In the rows, 128 means zero.
Facts:
boro ε: trofel
bozagur ε: libro
braber ε: musas
brobren ε: bire
brudre ε: brutiplan
detrem ε: klenos
ditel ε: braber
drinarim ε: tisko
faflus ε: stifir
graskufi ε: plomis
gritil ε: pleskur
keplo ε: putus
klazul ε: drepla
klenos ε: detrem
klezer ε: vudrok
kliba ε: papam
klozin ε: fabri
lokidis ε: klazul
maplun ε: tivi
neser ε: plamanak
nobri ε: drepes, maplun
pleskur ε: kliskes
plifle ε: ploplil
plomis ε: sabis
ploplil ε: plifle
rezik ε: nobri
riflum ε: drinarim
sabis ε: klezer
skevil ε: pagram
stidrer ε: pibrur
stoba ε: dudir
stomi ε: braber
tekuvu ε: laplun
tenur ε: kliskes
todreplus ε: boro
tokla ε: fudim, plifle
tregel ε: faflus
trofel ε: todreplus
vudrok ε: klezer, graskufi
zadru ε: tokla
zudel ε: lugro
π:
boro > sudim > papam > zofen > kliba > trofel > todreplus > fopeklor
braber > stomi > griplofon > farikli > treklel > musas > ditel
brader > stimi > lugro > zudel > muple
brobren > ditotra > suga > fotredal > bire
bruklabal > tregel > klidrek > musko > stifir > loflik > flatros > faflus
drelek > greplire
fletres > sibok
fludodruk > drufek > flutrom > vavu > susu > nuflor
foske > breze > grumi > bramugik
klenos > detrem > mobrazon > duflaflom
kubes > tudo > brobak > klazem > sevu
lokidis > drepla > klazul > zodruk > flivi
mitrer > pluval
moplo > klute > grunu
nafos > liflon > brutiplan > lostor > klozin > brudre > fabri
nirulok > rokem > megruson
nobri > klustir > rezik > drepes > maplun > tivi > plavu
pagram > dazun > rizem > feremi > triki > skoste > skevil
pibrur > plamanak > stidrer > neser > soremul
plifle > ploplil > pugus > zadru > tokla > fudim > rakan
pligirum > riflum > ruplon > trador > drinarim > tisko > gefo
putus > keplo
tenur > bravasus > kliskes > pleskur > bozagur > gritil > libro
trofil > paskun
vizor > rastu > laplun > tekuvu > dudir > stoba
votin > skiklis
vudrok > graskufi > klezer > plomis > sabis
ρ votin <- bire, brobren, ditotra, fotredal, suga
ρ drigrester <- boro, fopeklor, kliba, papam, sudim, todreplus, trofel, zofen
ρ dazun <- bozagur, bravasus, gritil, kliskes, libro, pleskur, tenur
ρ vaflizel <- braber, ditel, farikli, griplofon, musas, stomi, treklel
ρ sudim <- brader, lugro, muple, stimi, zudel
ρ britel <- bramugik, breze, foske, grumi
ρ vobre <- brobak, klazem, kubes, sevu, tudo
ρ tudo <- brudre, brutiplan, fabri, klozin, liflon, lostor, nafos
ρ stazor <- bruklabal, faflus, flatros, klidrek, loflik, musko, stifir, tregel
ρ flotrabi <- brute
ρ lisur <- dazun, feremi, pagram, rizem, skevil, skoste, triki
ρ feremi <- detrem, duflaflom, klenos, mobrazon
ρ loflik <- drelek, greplire
ρ pluval <- drepes, klustir, maplun, nobri, plavu, rezik, tivi
ρ breze <- drepla, flivi, klazul, lokidis, zodruk
ρ susu <- drinarim, gefo, pligirum, riflum, ruplon, tisko, trador
ρ bruklas <- drufek, fludodruk, flutrom, nuflor, susu, vavu
ρ mukli <- dudir, laplun, rastu, stoba, tekuvu, vizor
ρ triki <- fletres, sibok
ρ tigen <- flotrabi
ρ vavu <- fudim, plifle, ploplil, pugus, rakan, tokla, zadru
ρ sevu <- graskufi, klezer, plomis, sabis, vudrok
ρ lostir <- grunu, klute, moplo
ρ zofen <- kamik
ρ grumi <- keplo, putus
ρ kliska <- lostir
ρ klustin <- megruson, nirulok, rokem
ρ bruklabal <- mitrer, pluval
ρ megruson <- neser, pibrur, plamanak, soremul, stidrer
ρ stoklin <- pagir
ρ pagir <- paskun, trofil
ρ skiklis <- plezi
ρ musko <- selogol
ρ leflok <- skiklis, votin

Known rows:
detrem: [126 158  51 175 138 119  85 139 150 118  95  68 143 163 134 140 225 136
 131 149 113  66 111  83 108 133]
musko: [122 126 142 120 128 133  96 127 130 125 130 113 130 124 110 120 124 129
 125 123 130 123 130 138 132 125]
sabis: [108 111 122 152 113 108 121 117 185 154 183 155 109  75 143 122 123 126
 121 121 121 118 107  85 126 136]
pugus: [128 140 132 137 126 125 123 130 127 128 114 123 118 143 133 133  99 130
 132 112 134 128 136 122 123 127]
pagram: [124 144 126 130 148 131 167 130  99 122 110 122 116 151 165 128 143 132
 141 120 117 118 134 138 124 149]
plavu: [113 100 167 125  95 136  41 126 172 127 146 114 141 109  32 123 127 125
 111 123 139 125 127 137 152  98]
votin: [128 152 117 117 157 134 155 128  89 122 114 119 114 144 174 121 125 130
 139 122 120 112 131 141 115 150]
feremi: [122 123 143 125 124 127 103 126 136 125 120 114 133 127 135 120 138 133
 125 136 130 134 136 132 141 124]
keplo: [144 145  90 130 139 117 183 131 111 129 139 158 124 119 149 147 149 114
 127 128 116 128 121 131 114 141]
muple: [135 100 147 116 109 129  84 128 139 132 125 131 109 146 101 123 122 138
 121 130 140 137 129 117 135 110]
bozagur: [138 117 107 140 109 112 125 130 161 135 140 143 148  94 108 128 169 122
 118 152 125 152 127 116 145 127]
mobrazon: [119 128 141 131 129 127 127 127 125 123 113 115 124 142 141 125 146 134
 131 126 125 130 136 131 138 133]
todreplus: [177  82 107 111  52 123  57 131 163 138 169 140 134  84  99 137 130 121
 113 114 141 222  94 135 143 128]
drelek: [116 147 126 127 152 137 158 131  95 121 115 124 109 149 137 129 135 127
 140 110 113 102 128 141 117 150]
lokidis: [145 154  80 132 149 118 210 133  99 127 133 164 119 123 158 152 153 111
 131 120 112 120 122 136 107 148]
stoklin: [128 125 157 125 129 137 131 122 111 118 129 115 131 125 126 117 114 134
 133 138 137 126 126 130 131 113]
brobren: [141 153  77 129 154 120 191 133 103 133 129 150 125 117 164 131 148 118
 135 132 111 121 119 125 110 159]
fopeklor: [136  82 168 116  84 128  30 124 178 135 140 121 134 122  68 121 114 137
 106 138 154 151 132 115 152  84]
britel: [126 127 157 126 128 136 136 120 105 116 132 114 127 126 130 125 114 128
 130 132 137 125 127 133 129 109]

Rows:
No name comes twice in this set of rows, the named rows included.
[141  80 101 123 109  96 111 129 176 137 142 145 171  70  60 128 140 117
 106 133 144 160 130 118 150  95]	ditel
[145 152  80 148 135 113 178 137 126 138 127 161 131 111 138 142 127 116
 134 130 121 130 124 115 113 147]	riflum
[123  97 164 128  92 121  53 124 175 130 132 113 146 113  93 122 141 136
 111 139 143 154 138 124 160  97]	libro
[137 115 132 117 128 133 122 130 115 129 116 136 100 155 126 127 125 139
 131 122 131 126 129 119 124 129]	lugro
[130 121 132 120 128 132 123 129 118 127 118 131 109 150 130 127 123 135
 131 122 130 126 130 125 125 126]	papam
[132 108  60 123 179  85 249 133  95 124 106 154 153  96 119 133 155 113
 137 103 119 128 133 134 124 137]	braber
[163 173  93 145 145 137 215 143 111 146 142 178 140 110 157 143 188 125
 139 158 111 115 131 129 120 162]	tenur
[130 125 140 127 112 125  79 127 148 132 125 119 134 124 114 125  97 132
 121 123 143 138 137 124 135 113]	susu
[131 125 144 118 121 129 113 124 125 121 131 128 119 143 132 142 120 124
 119 113 134 131 135 140 130 110]	zodruk
[115 124 147 127 127 139 101 130 134 125 134 121 132 126  68 127 136 123
 127 115 125 109 126 146 137 123]	drepes
[133 140 131 120 141 130 159 127  98 119 125 136 113 154 154 145 126 125
 129 106 125 119 135 146 120 128]	drepla
[144 111 112 130 103 115 101 129 169 140 150 145 147  91  93 133 140 121
 110 143 134 148 122 116 137 116]	stoba
[138 143  86 136 143 123 176 135 119 133 139 154 131 110 123 134 157 116
 133 131 112 118 118 129 119 150]	tregel
[136 119  73 127 157  99 208 133 112 130 120 152 145  99 121 134 152 115
 132 119 120 131 127 128 124 137]	stomi
[111 140 137 130 143 141 135 131 110 120 124 125 117 142  96 126 136 123
 137 111 114  99 124 147 125 141]	klustir

Now the same elements, written a new way:
Known rows:
bire: [134 152 140 104 174 102  83 123 102 107 137 118  82 121  70 168 118 137
  86 168 149 122 103 161 179 104 139 192 119 140 134 160 138  83 125 132
 118 199 170 127 113]
rastu: [122 109 123 134 103 136 147 129 146 139 130 129 173 142 181 114 132 122
 162 115 134 134 147 105 110 141 124 108 121 130 124 110 124 142 127 126
 132  85 108 123 134]
muple: [135 155 138 119 168 110  88 131 114 103 123 137  61 117  48 151 126 139
  68 149 128 125 100 170 154  74 136 152 135 110 141 146 134  87 122 112
 126 195 172 137 111]
greplire: [135 160 135 121 173 102 100 125 114 111 128 131  65 100  33 149 123 137
  71 152 116 124  95 171 176 107 136 148 140 125 136 164 135 103 134 135
 131 203 153 132 110]
breze: [125 125 127 126 110 134 130 134 138 135 128 133 153 130 168 128 129 119
 153 121 126 133 145 110 119 148 124 111 105 127 126 122 124 138 130 139
 131 105 119 121 129]
todreplus: [139 138 138 120 135 105  73 144 110 105 122 176  70 125  71 125 140 112
  79 153 141 111  96 141 159 141 128 148 162 112 139 141 132  84 132 103
 144 185 139 130  96]
klazul: [128 146 126 124  94 125 125 138 110 130 115 119 130 146 103 128 131 120
 124 123 116 141 130 107 137 160 120 109 115 115 127 125 132 118 118 127
 132 141 130 116 131]
rizem: [126 115 123 127 111 145 142 132 144 130 127 132 156 123 157 117 125 128
 146 124 137 126 136 122 116 138 126 120 140 132 125 119 124 141 129 124
 128 103 118 126 143]
skiklis: [139 166 137 114 163 111  88 132 107 106 124 142  57  98  47 157 121 128
  75 152 118 120 100 169 159 108 134 162 128 122 134 158 134  97 131 135
 123 198 165 133 115]
plifle: [111  97 123 145  78 168 167 114 122 152 114 105 168 219 215 100 124 129
 182  86 140 141 149  68  94 157 116  91 118 123 119 118 130 168 133 105
 156  77  95 115 153]
bravasus: [122 103 119 127  93 155 157 130 155 135 129 133 184 125 176 106 124 127
 164 117 142 128 146 111 108 146 126 111 142 136 122 105 123 145 127 123
 128  82 108 125 153]
musko: [122 127 127 130 126 122 135 129 140 133 130 125 144 134 136 123 130 130
 134 126 125 133 132 121 134 132 128 113 120 128 129 131 125 134 131 133
 131 122 116 124 125]
plamanak: [126 125 123 123 106 131 148 120 150 138 136  83 173 155 152 122 129 123
 158 107 146 136 158  97 128 113 125 134 115 133 125 121 132 132 104 143
 138  84 115 114 157]
fotredal: [134 147 133 120 148 121 103 129 117 117 126 134  93 114  89 143 124 127
 101 137 124 124 118 147 142 119 130 142 123 127 132 143 132 110 128 130
 128 164 147 129 120]
tivi: [124 141 132 114 174  92 111 103 131 123 141  93 119 137  74 143 120 147
  97 159 145 131 110 149 201 103 136 163 131 140 134 180 140 113 130 135
 144 184 137 120 121]
mitrer: [110  94 116 142  98 130 169 121 159 155 137 119 212 150 201  98 138 131
 179 109 132 144 156  91 116 153 121  80 122 130 125 109 122 167 134 131
 138  60  81 118 137]
zofen: [122 122 127 128 121 131 127 131 135 127 128 132 147 140 146 126 131 131
 130 125 135 133 135 122 120 109 126 115 124 121 132 114 126 124 123 118
 129 113 132 128 126]
pluval: [135 163 134 120 177  90 101 121 113 113 131 126  69 101  30 147 122 140
  71 157 110 128  97 172 183 106 135 142 136 122 136 174 136 105 136 137
 129 206 150 131 109]
trofel: [135 131 135 124 125 109  82 144 117 110 123 177  88 130  94 116 142 112
  93 149 142 112 104 127 150 147 126 135 158 111 137 132 131  95 131 100
 147 166 132 129 100]

Rows:
No name comes twice in this set of rows, the named rows included.
[123 118 125 132 114 134 138 130 136 135 130 127 156 140 158 121 129 126
 145 119 131 131 139 115 116 134 126 116 121 126 127 116 125 134 125 127
 134 103 117 124 132]	griplofon
[124 129 124 130 117 107 123 150  87 124 116 148 136 120 102 131 131 145
 107 142 104 135 107 137 119 187 124  97 107 128 129  88 129 102 142 107
  83 160 147 133 104]	tekuvu
[115 115 115 143  61 149 166 146 132 152 112 135 193 150 188 102 138 115
 177  98 103 144 157  77  83 194 110  52 101 111 121  88 120 158 133 123
 129  69  98 120 135]	lokidis
[130 141 131 123 140 123 112 131 120 119 127 131 108 126  98 137 126 129
 109 134 125 124 118 141 138 123 130 138 132 127 130 138 130 114 128 126
 126 150 142 129 124]	treklel
[119 106 124 137 109 130 137 131 147 135 130 131 171 148 176 115 135 133
 148 115 142 134 144 108 108 106 125 101 127 117 133 102 125 131 120 111
 134  84 119 128 132]	stimi
[147 154 137  97 161 124  91 126 125  95 132 128  65  91  37 147 113 126
  79 160 155 111  99 169 182 104 140 198 166 137 133 172 137  90 119 128
 139 196 157 130 137]	libro
[134 150 138 115 141 134 107 107  82 117 115  87  55 206  70 143 112 136
  97 126 146 129 104 126 168 115 129 167 133 122 130 177 146 108 120 107
 155 195 153 118 142]	fudim
[111  90 113 118  89 135 177 123 148 145 141  74 244 164 204 122 121 147
 190 116 158 144 164  91 111 147 125 116 101 157 119  79 127 139 111 129
 100  55 112 113 165]	pagram
[122 131 130 142 119 159 142 124  94 134 104 138  87 177 126 121 116 134
 125 104 107 136 114 123 107 140 121 101 125 109 127 139 131 147 145 103
 139 150 132 131 132]	zadru
[153 141 143 115 172  83  53 128 116  99 149 160  47  82  62 134 146  97
  68 173 152  94  96 159 172 136 136 230 180 145 130 154 134  62 118 131
 139 185 135 133  93]	fabri
[114  98 125 121 107 149 157 114 172 151 144  98 218 160 248 125 124 124
 201 111 161 137 173  82 110 128 126 126  95 146 120 122 120 160 124 146
 142  49 103 112 148]	putus
[133 151 133 122 161 106 106 126 117 115 128 130  85 111  61 142 123 135
  89 146 116 125 106 157 159 113 133 146 133 126 134 155 134 111 134 128
 128 182 146 131 115]	flatros
[112  91 120 141  91 146 157 128 159 144 131 130 212 168 219 103 138 132
 176 102 147 139 159  90  90 117 121  82 117 118 130  86 122 147 122 108
 137  49 103 124 137]	brader

Now the same elements, written a new way:
Known rows:
pugus: [118 141 120 132 109 156 110 133 127 131 100 137 150 110 138 135 122 112
 108 100 143 148 127 140 100 130 119 105 136 127 135  90 106 144 141 138
 130 122 131]
brute: [123 134 120 133 110 136 114 135 134 128 101 133 143 131 133 140 133 110
 131 107 147 151 129 131 123 139 122 132 116 128 126 114 116 131 157 133
 122 122 121]
triki: [142 150 147 146 135 113 124 124 121 139 105 167 153 125 128 143 123 104
 147  99 118 157 131  94 129 138 123 128 129 120 144 126 140 133 178 140
 100  80  88]
feremi: [140 146 124 143 126 128 129 130 116 133 109 141 153 118 127 145 122 108
 136 105 127 154 132 120 130 148 115 128 123 124 131 113 133 138 163 143
 106  90 106]
bozagur: [140 133 113 134 136 102 119 109 113 126 118 190 169 133 142 137 107 120
 139 111 117 131 138  83 135 164 125 121 106 108 136 116 143 131 177 149
 103  64  94]
libro: [145 155 212 162 189  85 128 131 113 168 102 203 156 106 109 129 138  94
 155  76 113 169 133  45 137 120 134 136 149  97 173 152 170 121 191 143
  75  64  59]
paskun: [132 139  92 136  97 170 124 141 133 115 108  91 142 112 130 155 126 102
 123 110 149 143 127 161 110 147 116 120 106 133 116  98 106 141 137 140
 135 126 142]
trofil: [129 133  70 137  84 183 127 147 130 109 109  68 139 104 132 160 122 103
 114 111 160 141 125 184 105 155 112 122 101 142 106  86  93 145 124 142
 146 140 161]
fotredal: [139 146 137 136 117 136 118 128 136 130 102 140 143 129 133 157 129 109
 137 115 122 162 128 121 105 134 136 128 125 132 136 119 126 127 167 133
 119 106 107]
bire: [146 155 170 163 142  99 112 123 198 167  95 164 102  86 145 145 153 116
 160  55 104 169 111 112  58 122 104 157 134 106 147 131 146 113 150 127
 104  83  98]
suga: [138 140 117 136 102 153 120 135 138 122 104 110 140 119 136 161 129 109
 130 115 133 162 128 143 104 141 132 127 122 136 126 113 119 135 154 136
 126 118 124]
dudir: [119 138 176 150 135 111 119 123 136 150  90 150 124  91 110 138 148  86
 138  70 117 160 118 119 115  93 134 133 130 122 156 143 131 121 167 122
 113  80  90]
zudel: [121 167  86 114 105 127 121 105 145 115  88 154 146 154 127 155 125 107
 127 136 138  99 116 139 144 119 132  89  91 117 129 109  84 108 211 153
  94  88 101]
pluval: [144 106 125 157  84 170 121 121 142 130  98  89 148 117 130 149 144 104
 125 132 158 156 123 170 116 153 111 117  67 142 128 102 108 156 137 156
 142 126 147]
lostir: [128 135 120 133 107 135 116 133 136 127 102 132 143 133 138 144 133 114
 134 107 145 160 131 130 121 141 125 134 121 133 127 115 119 129 159 131
 124 124 121]
trador: [117 139 140 134 119 140 105 126 127 136  96 163 153 116 140 130 125 110
 116 100 132 150 127 116 104 122 125 101 141 121 145 100 114 140 155 136
 117 108 115]
grumi: [128 131 107 152 119 159 118 127 126 123 109 115 127 131 115 161 133 108
 142 102 141 133 136 127 102 137 129 122 120 131 118 107 110 137 151 131
 142 116 130]
vudrok: [125 127  54 148  58 168 123 159 129 112 123  68 129 108 151 119 120  81
 118  95 138 142 109 187  81 129  92 134  93 131  98 107  95 162 111 127
 142 130 169]
leflok: [132 135 120 129 106 136 115 137 139 126  98 132 144 134 137 151 134 113
 135 116 140 166 131 133 118 142 128 138 124 136 126 117 120 130 160 132
 124 121 118]

Rows:
No name comes twice in this set of rows, the named rows included.
[132 132 106 150  95 126 113 136 127 135 119 141 131 125 150 108 128  80
 141  93 106 147 107 117  88 102 114 134 110 116 127 136 120 149 155 120
 112  94 121]	plomis
[158 110 186 165 113 118 110 104 149 159  93 170 155 114 131 121 163  99
 151 118 134 146 122  98 119 122 122 119  80 121 167 133 129 147 167 150
 114  83  99]	maplun
[152 157 110 141 130 117 130 129 130 136 107 146 155 115 126 134 123 116
 144 110 129 132 139 109 125 165 102 124 118 109 128  97 127 135 165 162
 102  90 106]	pleskur
[149 132 188 148 134 108 111 103 139 153  97 193 153 141 131 136 143 104
 148 115 108 157 123  71 117 118 146 117 110 121 164 142 143 130 195 138
 102  77  79]	loflik
[157 172 117 121 135 130 118 117 161 129  98 183 168 163 139 152 121 123
 149 147 138 100 130  68 112 150 143 100 111  96 140 104 109 111 206 171
  92 103 100]	kliba
[130 139 115 135 113 128 125 138 123 127 105 133 149 123 129 140 125 113
 134 105 147 159 135 131 135 151 113 137 124 129 124 111 123 137 154 137
 112 113 115]	lisur
[148 160 117 156 133 140 138 156 131 143 103 104 147  87 109 144 132 106
 136  91 148 148 136 136 117 161  91 135 126 118 126  94 121 140 142 162
 105 114 121]	kliskes
[136 138 130 142 119 139 117 129 131 134 102 144 144 125 132 146 130 103
 132 103 133 142 124 112 113 128 132 121 120 121 137 119 122 131 163 137
 115 102 112]	farikli
[115 134 119 130 109 137 110 134 133 130  96 142 147 127 138 138 128 117
 123 105 148 160 128 130 115 134 120 123 135 129 133 105 111 134 152 131
 127 128 121]	bruklas
[ 84 121 152 169 129 162 125 141 103 126 113 109 119 122 111 160 119  63
  93  63 138 200 101 173 132 112 133 121 106 134 128 143 134 135 149 110
 120 108 132]	laplun
[ 94 120 105 154 144 158 117 110 126 128 104 111 105 145  76 173 118 100
 125  92 143 143 135 141 119 130 129 106  95 119 110  98 110 115 173 145
 137 117 134]	klazul
[161 156  87 190  80 203 126 164 141 127 119  60 124  97 130 134 162 102
 159  75 169 115 128 161  74 136  74 143 147 142 104  98  84 175  90 112
 158 143 162]	putus
[136 159 144 138 135 126 123 127 146 129 103 173 151 127 143 146 137  94
 133 102 140 116 107  92 125 117 149 111 118 107 156 137 117 115 182 131
  97  84 100]	muple
[133 134 129 148 104 109 110 126 128 141 116 169 131 133 146  99 130  83
 147  91  99 150 106  93  87  94 124 132 114 112 138 146 130 146 172 117
 102  86 104]	sabis
[136 122 123 150 103 154 117 126 135 130 104 117 150 120 129 145 135 103
 129 115 143 147 124 143 116 140 118 118  95 130 133 108 116 142 149 148
 127 112 131]	klidrek

